After every row comes one of two labels: whether the row has a hidden trait. Each part has its own trait and labels.
(in the rows, 128 means zero)
[144 140 149  93 114 137 131 136 234  89 148 131  83 146 116 176 136 174
  86  87 126 134 112 118  74 131 126 108 159 149 110  89 107 146 163] -> A
[122 104 136 157 124 128 125 143 197 122 133 124 126 147 136  84 101 128
 156 115 131 128 123 137 142 113 123 109 128 123 124 154 139 112 118] -> A
[122 103 128 168 124 128 125 149 161 119 131 128 130 139 137  69  93 118
 160 131 133 127 130 135 156 113 125  91 128 116 124 160 146 110 117] -> X
[133 132 140 112 118 132 128 127 183 111 141 126 107 143 121 139 131 155
 109 102 125 131 117 129  91 132 126 128 144 143 117 108 122 140 143] -> A
[129 115 134 136 122 125 125 113 102 116 135 110 139 146 127  74 112 124
 120 104 122 126 124 137 135 131 124 137 129 127 131 137 130 137  94] -> A
[128 115 134 145 122 129 126 130 161 131 132 124 122 144 131  92 110 135
 136 107 129 128 121 138 125 124 122 111 137 130 122 140 133 127 125] -> A
[121 109 132 154 125 130 126 153 216 122 132 133 118 136 137 105 100 131
 158 136 134 129 124 136 141 117 124  92 133 126 118 150 144 110 139] -> X
[125 105 136 151 124 132 129 165 255 108 140 139 103 133 138 102  95 129
 172 133 136 131 125 127 146 106 129  65 140 127 114 147 150  94 150] -> X
[144 139 146 104 112 130 129 103  56  79 148 111 111 163 113 123 109 152
  80  55 117 127 119 115  91 116 123 144 141 130 128 108 100 159  98] -> A
[122  98 130 168 124 128 125 139 193 113 130 124 128 142 138  65  83 122
 163 130 129 127 128 135 171 108 123  90 128 120 127 167 144 104 116] -> X
[123 113 132 146 125 132 127 154 238 131 132 137 113 139 137 108 100 135
 152 131 133 131 124 133 134 121 123  96 138 130 117 138 142 114 153] -> X
[139 131 142 112 115 129 128 110 105  78 148 108 117 154 118 120 110 146
  95  65 123 127 120 121  99 119 127 135 144 129 128 117 110 141  96] -> A
[141 136 143 109 114 128 128 104  80  86 148 109 119 157 116 124 119 149
  85  66 121 128 118 120  92 125 126 144 141 132 128 106 106 156 100] -> A
[121 102 130 173 127 128 127 149 243 112 131 130 128 132 139  69  87 116
 173 128 134 127 130 134 160 106 130  78 127 116 122 179 151  94 124] -> X
[142 136 146 100 113 130 129 103  93  89 152 110 107 156 113 139 117 153
  81  59 117 129 120 116  87 126 123 143 141 133 126 101 101 155 105] -> A
[125 108 135 149 123 130 126 136 195 128 136 130 119 150 134  94 109 135
 138 130 130 129 124 134 132 121 121 109 134 129 122 141 133 111 131] -> A
[136 127 137 123 117 127 127 104  88  83 146 105 127 159 118 102 108 136
  98  67 120 126 122 125 105 119 127 147 139 128 128 123 116 141  84] -> A
[135 128 144 116 114 133 129 136 233 104 151 128  91 150 120 142 111 158
 106  88 128 131 115 122  89 121 125 116 149 142 115 111 118 132 139] -> A
[121 102 129 164 124 129 127 155 189 116 132 132 128 133 140  76  93 118
 179 134 134 127 130 135 160 107 130  83 128 118 124 163 154  92 132] -> X
[143 138 148  99 113 129 128 107  66  88 150 106 118 163 112 124 115 157
  83  59 119 127 119 116  90 123 124 148 140 131 133  99 100 159 102] -> A
[139 138 139 102 116 128 128 107  55  88 141 108 126 150 117 137 126 149
 105  77 118 127 120 123  94 130 127 155 139 139 126 108 110 153 106] -> A
[140 138 139 106 115 127 128 105  59  89 149 108 118 167 113 127 121 145
  83  62 119 127 119 122  87 123 127 147 140 131 127 115 107 151 100] -> A
[133 119 135 128 116 127 126 115 110  99 143 109 124 156 121 103 110 141
 103  86 123 127 120 129 111 118 127 137 136 129 129 128 118 135  97] -> A
[131 121 135 122 118 131 127 128 179 113 141 122 115 147 123 123 120 151
 108  97 126 130 119 131 101 127 124 133 141 139 120 115 123 138 131] -> A
[139 135 139  99 115 128 128 103  52  95 144 111 131 154 114 122 129 152
  76  69 119 127 120 123  92 131 125 142 137 132 127 110 109 157  97] -> A
[141 134 145 101 116 128 128 103  62  80 149 110 116 157 114 120 117 150
  83  60 119 127 119 113  88 123 125 157 138 133 128 104 102 151  98] -> A
[131 119 138 135 117 130 127 131 177 115 140 118 118 149 126 105 108 146
 116  98 128 129 120 130 116 120 123 127 140 133 124 122 124 131 115] -> A
[126 101 138 164 126 134 129 165 255 102 142 142  96 133 140 100  56 129
 180 146 138 130 126 121 143  92 129  53 150 122 116 159 149  79 140] -> X
[125 112 136 149 125 134 128 158 255 114 138 143 102 132 136 112  97 146
 164 132 139 131 127 129 141 113 127  73 140 130 112 143 147 102 157] -> X
[143 145 148  97 115 133 130 116 123  82 152 119  96 154 113 156 129 165
  79  69 122 131 114 114  71 133 125 143 151 140 117  77 105 156 131] -> A
[125 110 136 150 121 131 126 148 248 132 135 134 113 143 135  99 106 139
 153 137 133 130 123 133 127 119 123  90 137 132 115 140 136 118 142] -> A
[121 113 126 158 126 131 128 161 255 118 125 139 118 126 139  94  96 119
 169 147 136 129 128 135 151 111 130  79 130 122 117 158 160  98 148] -> X
[118 103 131 159 127 129 127 152 217 123 128 138 127 143 138  80  97 123
 172 140 134 129 129 134 155 114 127  94 125 121 118 154 149 105 133] -> X
[132 117 138 135 117 130 126 123 176 103 146 116 112 161 126  96  99 141
 120  82 125 128 120 128 111 114 124 119 138 130 127 140 123 127 105] -> A
[129 113 145 150 119 131 126 129 209 117 142 125 115 151 131 102 106 141
 131 104 130 129 121 151 116 117 121 113 137 130 122 138 127 126 125] -> A
[121 108 130 152 125 131 127 154 255 110 129 137 119 131 138 105  99 124
 169 128 135 130 127 132 148 114 127  76 135 124 116 151 153  97 149] -> X
[124 102 129 163 125 131 128 159 255 103 134 135 115 131 140  85  79 121
 176 124 136 129 129 129 156  99 131  68 133 118 121 163 152  85 138] -> X
[123 101 133 151 122 130 126 144 182 124 134 129 116 143 138  89  98 132
 158 127 133 129 125 134 140 114 122  97 131 127 122 149 139 113 135] -> X
[127 114 138 141 119 133 127 145 246 127 141 135 103 142 130 125 116 151
 102 121 133 132 116 133 111 125 120 101 143 141 111 120 131 126 149] -> A
[125 110 136 150 120 131 126 137 212 118 141 127 109 144 133  91 101 139
 140 116 132 129 121 132 114 113 120  99 134 129 119 142 132 113 121] -> A
[140 134 142 105 113 128 128 104  66  86 146 107 123 158 119 122 115 149
  78  62 121 127 119 121  91 125 127 149 120 131 129 113 104 152  99] -> A
[123  98 131 171 123 126 125 136 188 116 132 122 126 145 137  58  84 116
 122 119 132 126 128 134 156 104 123  92 130 116 124 170 140 114 109] -> X
[136 130 135 113 116 130 128 122 126  96 144 116 113 150 120 124 112 151
 109  80 123 128 117 126  98 125 125 126 140 135 126 116 121 142 106] -> A
[134 123 138 138 117 130 127 120 162 100 141 119 114 153 123 111 135 146
 107 100 124 128 120 128 104 122 125 132 137 133 123 124 118 142 113] -> A
[135 123 139 125 116 128 127 120 122  89 147 105 116 161 117  95 109 145
 106  76 126 127 120 123 105 116 126 134 137 129 127 120 110 134  96] -> A
[132 121 136 137 118 129 126 117 135 100 129 116 122 152 123 107 114 140
 109  96 125 128 121 131 108 123 125 139 137 131 126 128 122 135 106] -> A
[138 132 137 109 116 129 128 110  90  90 144 107 123 149 116 127 123 148
 103  86 120 128 120 125  92 128 128 147 140 132 126 112 114 153 104] -> A
[134 125 144 115 115 129 127 117 130  95 144 115 109 153 119 121 111 143
 110  80 123 130 119 124  93 118 127 131 143 132 124 118 119 141 112] -> A
[124 104 135 149 123 131 127 144 234 124 138 133 113 142 141  98  97 134
 163 128 132 130 122 131 134 117 123  91 131 128 126 145 143 112 139] -> X
[125 102 130 159 127 130 127 156 246 112 133 134 123 130 139  87  90 119
 176 136 135 129 129 132 156 109 131  80 130 119 122 160 156  93 132] -> X
[136 136 142 103 115 129 128 109  72  83 148 109 121 155 122 124 117 152
  78  78 121 127 120 120  91 129 127 151 141 134 127 107 106 151 102] -> A
[143 135 145 107 113 129 128 106  67  78 152 109 115 158 113 115 113 150
  81  54 120 127 118 117  91 118 125 152 140 131 129 111 101 156  88] -> A
